What each symbol does to the states:
at | u f c t
Q84 | Q599 Q694 Q576 Q749
Q985 | Q180 Q920 Q284 Q481
Q929 | Q502 Q403 Q329 Q658
Q432 | Q98 Q989 Q89 Q963
Q714 | Q370 Q685 Q421 Q952
Q685 | Q956 Q952 Q370 Q895
Q294 | Q810 Q518 Q567 Q288
Q514 | Q38 Q529 Q67 Q496
Q444 | Q963 Q668 Q989 Q150
Q130 | Q284 Q985 Q537 Q920
Q66 | Q329 Q929 Q137 Q403
Q569 | Q997 Q868 Q549 Q764
Q757 | Q402 Q523 Q277 Q744
Q329 | Q744 Q502 Q523 Q951
Q145 | Q934 Q238 Q350 Q757
Q924 | Q576 Q84 Q328 Q694
Q328 | Q66 Q576 Q764 Q599
Q536 | Q130 Q421 Q638 Q370
Q98 | Q568 Q509 Q933 Q153
Q956 | Q481 Q451 Q920 Q702
Q997 | Q238 Q756 Q145 Q137
Q662 | Q952 Q968 Q685 Q616
Q952 | Q451 Q895 Q956 Q594
Q176 | Q24 Q549 Q471 Q997
Q973 | Q77 Q456 Q811 Q223
Q403 | Q951 Q658 Q502 Q933
Q966 | Q764 Q328 Q868 Q576
Q638 | Q537 Q130 Q256 Q985
Q809 | Q811 Q973 Q342 Q456
Q24 | Q350 Q145 Q215 Q238
Q695 | Q881 Q203 Q16 Q67
Q520 | Q65 Q959 Q463 Q215
Q822 | Q868 Q966 Q569 Q328
Q153 | Q695 Q922 Q484 Q458
Q868 | Q756 Q764 Q997 Q66
Q238 | Q277 Q757 Q934 Q523
Q758 | Q458 Q866 Q922 Q336
Q549 | Q145 Q997 Q24 Q756
Q336 | Q529 Q928 Q514 Q567
Q575 | Q973 Q256 Q809 Q537
Q637 | Q288 Q352 Q518 Q508
Q749 | Q89 Q432 Q90 Q989
Q421 | Q985 Q370 Q130 Q956
Q496 | Q721 Q585 Q387 Q575
Q694 | Q90 Q749 Q599 Q432
Q481 | Q463 Q520 Q447 Q959
Q180 | Q352 Q447 Q637 Q463
Q335 | Q256 Q638 Q575 Q130
Q881 | Q989 Q444 Q432 Q668
Q928 | Q496 Q567 Q529 Q810
Q576 | Q929 Q599 Q66 Q90
Q350 | Q616 Q934 Q968 Q277
Q702 | Q959 Q471 Q520 Q24
Q756 | Q757 Q137 Q238 Q329
Q933 | Q416 Q568 Q154 Q484
Q203 | Q444 Q67 Q881 Q38
Q301 | Q328 Q924 Q966 Q84
Q866 | Q514 Q336 Q458 Q928
Q920 | Q447 Q481 Q180 Q520
Q402 | Q569 Q822 Q381 Q966
Q989 | Q509 Q963 Q98 Q356
Q67 | Q668 Q38 Q444 Q387
Q922 | Q203 Q458 Q695 Q514
Q811 | Q928 Q77 Q336 Q294
Q895 | Q702 Q594 Q451 Q176
Q256 | Q456 Q537 Q973 Q284
Q16 | Q432 Q881 Q749 Q444
Q284 | Q637 Q180 Q223 Q447
Q518 | Q335 Q288 Q810 Q536
Q502 | Q301 Q951 Q744 Q154
Q472 | Q176 Q381 Q594 Q569
Q277 | Q381 Q402 Q472 Q822
Q463 | Q714 Q65 Q508 Q662
Q585 | Q809 Q575 Q721 Q256
Q416 | Q694 Q919 Q84 Q16
Q509 | Q484 Q153 Q568 Q922
Q529 | Q387 Q496 Q38 Q585
Q342 | Q336 Q811 Q866 Q77
Q568 | Q919 Q484 Q416 Q695
Q447 | Q508 Q463 Q352 Q65
Q456 | Q294 Q223 Q77 Q637
Q356 | Q922 Q758 Q153 Q866
Q951 | Q924 Q154 Q301 Q416
Q594 | Q471 Q176 Q702 Q549
Q381 | Q549 Q569 Q176 Q868
Q963 | Q153 Q356 Q509 Q758
Q215 | Q968 Q350 Q662 Q934
Q89 | Q933 Q98 Q658 Q509
Q352 | Q536 Q508 Q288 Q714
Q137 | Q523 Q329 Q757 Q502
Q150 | Q758 Q230 Q356 Q342
Q567 | Q585 Q810 Q496 Q335
Q919 | Q749 Q16 Q694 Q881
Q230 | Q866 Q342 Q758 Q811
Q471 | Q215 Q24 Q959 Q145
Q764 | Q137 Q66 Q756 Q929
Q616 | Q594 Q472 Q895 Q381
Q387 | Q230 Q721 Q150 Q809
Q38 | Q150 Q387 Q668 Q721
Q658 | Q154 Q933 Q951 Q568
Q508 | Q421 Q714 Q536 Q685
Q523 | Q822 Q744 Q402 Q301
Q744 | Q966 Q301 Q822 Q924
Q451 | Q520 Q702 Q481 Q471
Q223 | Q518 Q637 Q294 Q352
Q599 | Q403 Q90 Q929 Q89
Q959 | Q662 Q215 Q65 Q350
Q721 | Q342 Q809 Q230 Q973
Q370 | Q920 Q956 Q985 Q451
Q934 | Q472 Q277 Q616 Q402
Q154 | Q84 Q416 Q924 Q919
Q537 | Q223 Q284 Q456 Q180
Q288 | Q638 Q536 Q335 Q421
Q810 | Q575 Q335 Q585 Q638
Q458 | Q67 Q514 Q203 Q529
Q65 | Q685 Q662 Q714 Q968
Q90 | Q658 Q89 Q403 Q98
Q484 | Q16 Q695 Q919 Q203
Q668 | Q356 Q150 Q963 Q230
Q968 | Q895 Q616 Q952 Q472
Q77 | Q567 Q294 Q928 Q518

The rows follow the links: the fewer symbols apart two states are, the more alike their rows tend to be.

Each row is also shifted at random along 4 hidden directions that mean nothing.

Name the state of each row.
-110	25	-113	-44	24	76	48	90	-94	-24	-2	70	-99	103	-74	13	-61	-62	-72	50	2	-44	9	16	24	-79
state: Q421
-5	-6	-27	-91	2	71	-63	23	-51	69	-30	11	-144	143	-87	44	-217	42	-96	-10	5	-6	10	4	-10	41
state: Q536
-60	-127	40	-26	95	124	33	-112	158	45	-59	37	-215	-43	-42	38	-98	45	-156	31	-36	46	103	-26	17	134
state: Q549
46	-16	-97	67	46	105	53	-16	-45	-57	24	101	11	-111	40	-97	94	-57	-91	113	-89	5	77	27	64	-26
state: Q756
19	17	37	-39	6	-46	36	60	17	-18	-17	11	-47	92	-53	41	9	-44	89	-65	130	-11	-76	-36	40	7
state: Q973
183	-63	-4	-6	-50	114	-29	73	-21	-47	46	182	-107	104	43	59	-7	176	-206	11	-14	56	20	94	136	70
state: Q447
-211	2	24	-74	73	-4	3	-22	99	-23	-44	-63	-127	67	-95	51	-51	-47	67	-95	140	-37	-77	-125	80	98
state: Q256
-152	23	-83	-78	39	66	0	46	-60	47	-41	-16	-148	127	-123	22	-181	-57	-57	20	20	-40	0	-20	-22	-32
state: Q352
-165	-13	-17	-118	-6	103	64	-155	-36	-64	3	31	197	3	92	26	60	68	77	15	-50	-52	19	-149	-42	65
state: Q934
151	31	-88	5	-5	88	22	-10	-175	61	-5	85	103	-14	5	-122	-69	-71	-24	139	-117	5	88	60	-104	-88
state: Q757
-38	45	-7	31	-1	-87	-174	-33	52	129	-27	-231	-17	-35	-53	-15	-150	1	3	-45	-15	-10	-45	-12	-28	26
state: Q668
-113	41	-29	-43	-66	56	48	63	-148	-5	37	133	150	124	40	-13	22	21	58	32	19	0	-36	20	-7	-36
state: Q956
127	20	-94	-64	15	58	28	115	-159	-64	-13	104	-187	122	-99	4	-105	-81	-103	42	-14	-55	55	45	-20	-105
state: Q130
126	-6	-4	62	33	-70	97	-4	68	-69	8	-39	5	-126	20	4	154	-83	32	24	-35	-27	38	1	-43	-105
state: Q416
-109	27	-25	-53	-19	18	167	75	-181	-147	20	198	76	66	23	-32	130	-116	102	49	13	-41	36	13	-74	-143
state: Q895
-97	-49	-50	72	36	115	-14	-111	102	-53	43	29	80	-158	112	-48	159	80	-92	47	-60	24	13	-55	175	130
state: Q868
66	30	95	-117	-70	-19	-74	-37	-24	43	-1	-32	135	142	26	54	-78	123	136	-113	112	6	-113	-85	6	139
state: Q810
-23	2	32	23	32	-49	-7	-121	153	22	-3	-162	132	-115	56	22	88	23	101	-40	1	-19	-52	-119	14	68
state: Q749
-92	31	-67	-71	-24	83	-14	53	-107	74	-3	47	-7	155	-52	21	-154	17	-38	32	-6	-12	-17	20	-23	-22
state: Q508
27	-22	-37	-53	0	130	3	-126	-37	27	1	44	130	-15	68	-29	-30	70	-20	69	-92	5	51	-57	-29	66
state: Q238
-129	68	-10	7	-43	-106	-146	-21	46	95	4	-244	96	-9	-6	37	-80	51	55	-70	-1	-40	-92	-42	-18	4
state: Q150
28	-13	19	-28	37	-8	51	48	55	-160	8	67	-118	33	-22	51	118	-29	20	-79	129	-29	-54	-62	144	42
state: Q294
4	23	-52	77	-16	19	-16	-14	-91	4	32	49	129	-94	63	-118	67	-37	-17	86	-93	17	51	60	-13	-46
state: Q966
-251	-85	106	96	60	-71	-31	-76	245	84	-43	-133	-139	-159	-11	38	-7	27	-61	-26	-20	63	40	24	-13	71
state: Q924
81	35	57	-27	-54	-72	4	75	1	37	11	-17	54	107	-16	61	-1	29	104	-69	100	8	-95	4	-1	-20
state: Q811
178	-65	60	72	-8	-55	44	-45	133	-101	35	-9	29	-142	105	55	198	75	-31	-24	-48	15	30	7	22	1
state: Q90
30	13	3	-144	-46	65	-116	-39	-75	74	-19	-27	-2	172	-32	55	-220	126	-24	-53	5	-9	-31	-50	-25	110
state: Q284
-123	30	6	30	-4	-104	-17	69	114	37	8	-141	-34	24	-43	94	17	3	31	-72	71	-24	-97	-5	35	-50
state: Q529
-157	-39	16	70	26	52	-87	-98	97	119	-6	-54	29	-113	31	-66	-44	59	-64	35	-53	68	18	6	49	123
state: Q764
76	53	-14	29	-55	-96	-164	4	-14	82	10	-175	42	-12	-6	4	-106	53	5	-41	-31	-15	-45	25	-34	-8
state: Q458
-28	-58	41	-81	-10	76	90	-66	-31	-126	10	142	31	22	71	39	85	66	0	-1	-23	-6	57	-44	-24	44
state: Q350
-293	25	-56	-76	104	13	49	-2	50	-112	-40	-49	-152	39	-104	40	11	-130	49	-60	117	-95	-54	-152	90	23
state: Q223
184	37	65	-14	-79	-104	-57	109	-26	162	-15	-73	-16	145	-62	65	-168	38	38	-50	46	39	-56	94	-106	-63
state: Q342
-66	5	-7	-3	-21	46	92	107	-96	-38	26	182	-21	94	-7	-13	44	-29	-13	42	33	24	11	75	16	-60
state: Q65
88	-66	-91	95	114	117	101	33	18	-44	-16	133	-217	-118	-52	-82	40	-131	-192	135	-80	19	134	77	54	-57
state: Q402
23	-11	105	-30	-39	-41	-31	6	109	14	16	-29	44	83	29	98	28	127	73	-119	128	32	-122	-56	92	118
state: Q585
-48	28	28	-20	-2	-49	55	49	50	-65	12	2	16	60	-9	56	100	-29	110	-83	129	-24	-101	-64	85	4
state: Q567
-191	-75	80	-19	22	42	86	10	65	-51	-13	131	-106	30	-2	40	42	29	-28	-21	61	49	21	7	45	70
state: Q702
-135	77	-94	54	27	-104	-67	27	-4	-2	-6	-192	-18	-81	-63	-38	0	-131	33	-10	-7	-81	-37	-30	0	-104
state: Q67

Complete each set of four: the symbols that take the first to the second take the third to the fourth, perhaps in another order.
Answers are names.
-36	-67	19	-33	-15	116	-73	2	73	60	8	57	-127	102	-6	85	-115	182	-175	-24	14	59	-8	20	118	152
to -123	-27	-65	-45	106	52	30	52	39	-65	-47	12	-317	56	-143	45	-92	-97	-111	-15	53	-51	22	-40	72	0
as 139	44	-41	-108	-13	17	-5	60	-159	-63	-19	59	-79	143	-69	-1	-106	-52	12	-18	34	-57	4	-16	-47	-39
to Q575

-50	24	-37	44	-2	46	-51	-51	-61	126	-13	-16	116	-54	20	-116	-75	-21	-2	86	-81	35	39	39	-49	17
to 36	17	-54	25	-16	93	-33	-67	-75	56	18	32	164	-52	68	-99	-7	25	-20	86	-95	24	38	5	-6	28
as -81	9	-45	-99	27	45	-8	-16	-18	-110	-2	3	-65	75	-23	47	-3	13	-3	-58	64	-68	-40	-111	87	56
to Q518

-247	-10	36	-81	15	26	108	-16	-58	-31	-25	88	17	67	-18	4	-2	-58	88	9	32	-11	26	-41	-89	-21
to -31	-46	24	-85	39	107	13	-102	-9	141	-78	-1	-58	52	-62	-3	-226	7	-39	55	-61	27	89	-22	-142	56
as -142	60	-58	-52	-51	54	62	80	-174	17	21	115	128	135	4	-23	-14	-29	65	50	19	-13	-32	26	-34	-84
to Q895

-78	83	-90	-58	-48	56	65	122	-230	45	4	116	91	165	-46	-41	-81	-86	51	84	-2	-30	-8	57	-87	-148
to -151	-69	52	-53	57	40	114	-1	18	-14	-65	104	-172	48	-72	23	-69	-65	-20	13	19	23	82	15	-85	-6
as -150	111	-42	-46	-26	-81	92	56	-70	-75	30	-40	212	74	11	26	143	-99	238	-50	116	-92	-139	-107	7	-109
to Q637

64	-48	22	-69	27	49	-48	-10	56	-83	-16	39	-184	76	-37	71	-54	77	-89	-85	68	-8	-14	-47	115	129
to 95	-67	90	-32	-94	102	-84	12	10	80	35	132	27	138	74	69	-91	271	-117	-30	11	115	-26	69	91	174
as 84	20	64	38	-84	-67	-92	-14	-111	165	-20	-36	134	-16	29	-83	-147	31	31	48	-107	67	67	124	-214	-45
to Q919

38	-11	-84	98	77	67	42	45	-42	53	-26	79	-125	-93	-64	-129	-45	-154	-113	138	-80	29	111	99	-15	-84
to 13	-24	17	60	14	-65	84	-45	112	-110	25	-56	76	-156	82	33	225	-7	42	-6	-38	-29	9	-37	7	-52
as -13	-27	48	86	-33	-56	-25	-34	23	-16	29	-11	77	-128	91	-34	97	45	-18	13	-81	37	48	68	-37	-13
to Q484

-175	-32	75	72	9	-83	-25	-68	119	68	-18	-109	2	-128	19	3	7	11	3	-8	-51	43	34	30	-70	7
to 90	-11	20	76	-28	-87	63	12	-32	-92	36	21	73	-116	78	-22	167	-30	16	40	-82	-9	68	75	-90	-134
as 18	58	-26	-66	30	-31	60	85	-93	-60	-37	35	-87	107	-107	-5	-40	-151	100	-26	105	-58	-33	-38	-25	-73
to Q335

128	30	-107	128	43	-77	-12	98	1	-171	43	-34	-147	-140	-15	-40	169	-123	-105	16	-29	-66	24	53	107	-133
to 199	-22	27	88	-25	-96	-95	104	86	21	16	-78	-191	-12	-34	68	-45	69	-151	-46	-5	35	-6	125	50	-31
as 0	-8	-22	106	3	14	-23	1	-27	24	14	39	18	-113	31	-107	31	-31	-66	76	-89	45	66	90	-6	-23
to Q929

451	-26	73	-123	-126	59	-145	-20	-121	-45	33	118	38	182	79	63	-108	268	-67	-92	0	42	-13	17	31	168
to -80	63	-30	-117	-2	-5	11	-5	-92	-84	-5	-13	76	111	-24	13	3	-45	144	-65	92	-82	-79	-130	15	13
as -44	4	33	63	-39	-17	-91	-46	-26	133	-6	-44	102	-67	38	-84	-85	35	-1	43	-85	64	44	78	-88	22
to Q966

104	38	48	10	-48	-117	-36	127	13	147	-24	-98	-77	114	-102	58	-152	-14	18	-37	53	25	-51	96	-93	-89
to 231	29	31	-11	-37	-59	67	134	-59	-54	18	92	-33	105	-28	31	49	-40	56	-37	86	2	-49	55	7	-83
as -240	30	-48	-14	35	30	125	128	-100	40	-30	116	-99	102	-118	-41	-67	-173	19	72	51	-2	16	66	-51	-132
to Q702

105	6	90	-41	-50	-41	-17	30	38	21	2	5	30	109	3	72	-8	78	82	-94	118	27	-93	-20	45	71
to 73	44	-25	-63	13	-20	63	69	-82	-142	8	76	-39	84	-32	8	78	-89	75	-43	94	-62	-43	-49	47	-44
as -119	-23	82	-53	-53	45	15	4	-29	42	3	117	67	113	34	23	-36	99	30	-21	42	58	-18	18	-10	81
to Q215

-53	-26	83	17	3	-64	1	43	178	25	6	-66	-85	47	-28	116	23	62	14	-103	123	31	-101	-23	100	67
to -165	22	59	-34	-1	-63	10	11	113	33	-4	-93	45	64	-25	83	27	22	132	-101	144	-9	-133	-89	59	55
as 110	-43	-35	-45	-3	136	36	-97	-48	-46	21	99	97	-23	87	-18	31	80	-54	65	-98	3	72	-38	-10	53
to Q997

178	-2	49	63	-100	-66	-45	-7	-103	2	48	43	162	-72	116	-60	56	77	3	35	-118	51	69	118	-117	-58
to -41	-8	29	23	31	-40	-2	-130	166	8	0	-158	135	-127	65	27	112	29	103	-48	7	-20	-56	-128	35	67
as 106	33	-29	37	43	-53	52	-31	37	-4	-7	-94	59	-100	-7	-40	77	-122	89	23	-12	-41	-4	-42	-45	-79
to Q922

242	39	-23	44	-54	-51	-147	-29	-45	-34	45	-84	117	-66	82	-45	42	74	-7	-32	-47	-13	-24	1	50	32
to 220	29	23	7	-33	-72	73	146	-51	-45	17	78	-55	95	-39	33	46	-58	48	-27	88	-4	-47	66	7	-101
as -32	-12	70	6	-2	-72	-4	-109	123	75	-17	-161	124	-87	46	41	18	41	95	-35	-21	1	-23	-65	-84	27
to Q356

49	51	38	3	-79	-114	-158	30	15	159	1	-196	37	60	-25	51	-169	95	15	-63	-10	9	-66	50	-78	-7
to 231	-47	121	-8	-20	-36	-27	66	90	32	-12	54	-159	107	-45	77	-64	84	-31	-86	120	71	-49	49	70	98
as -35	-16	35	47	-36	-89	-108	14	165	9	31	-155	-26	-30	36	113	39	145	-54	-99	29	4	-88	-6	109	58
to Q973

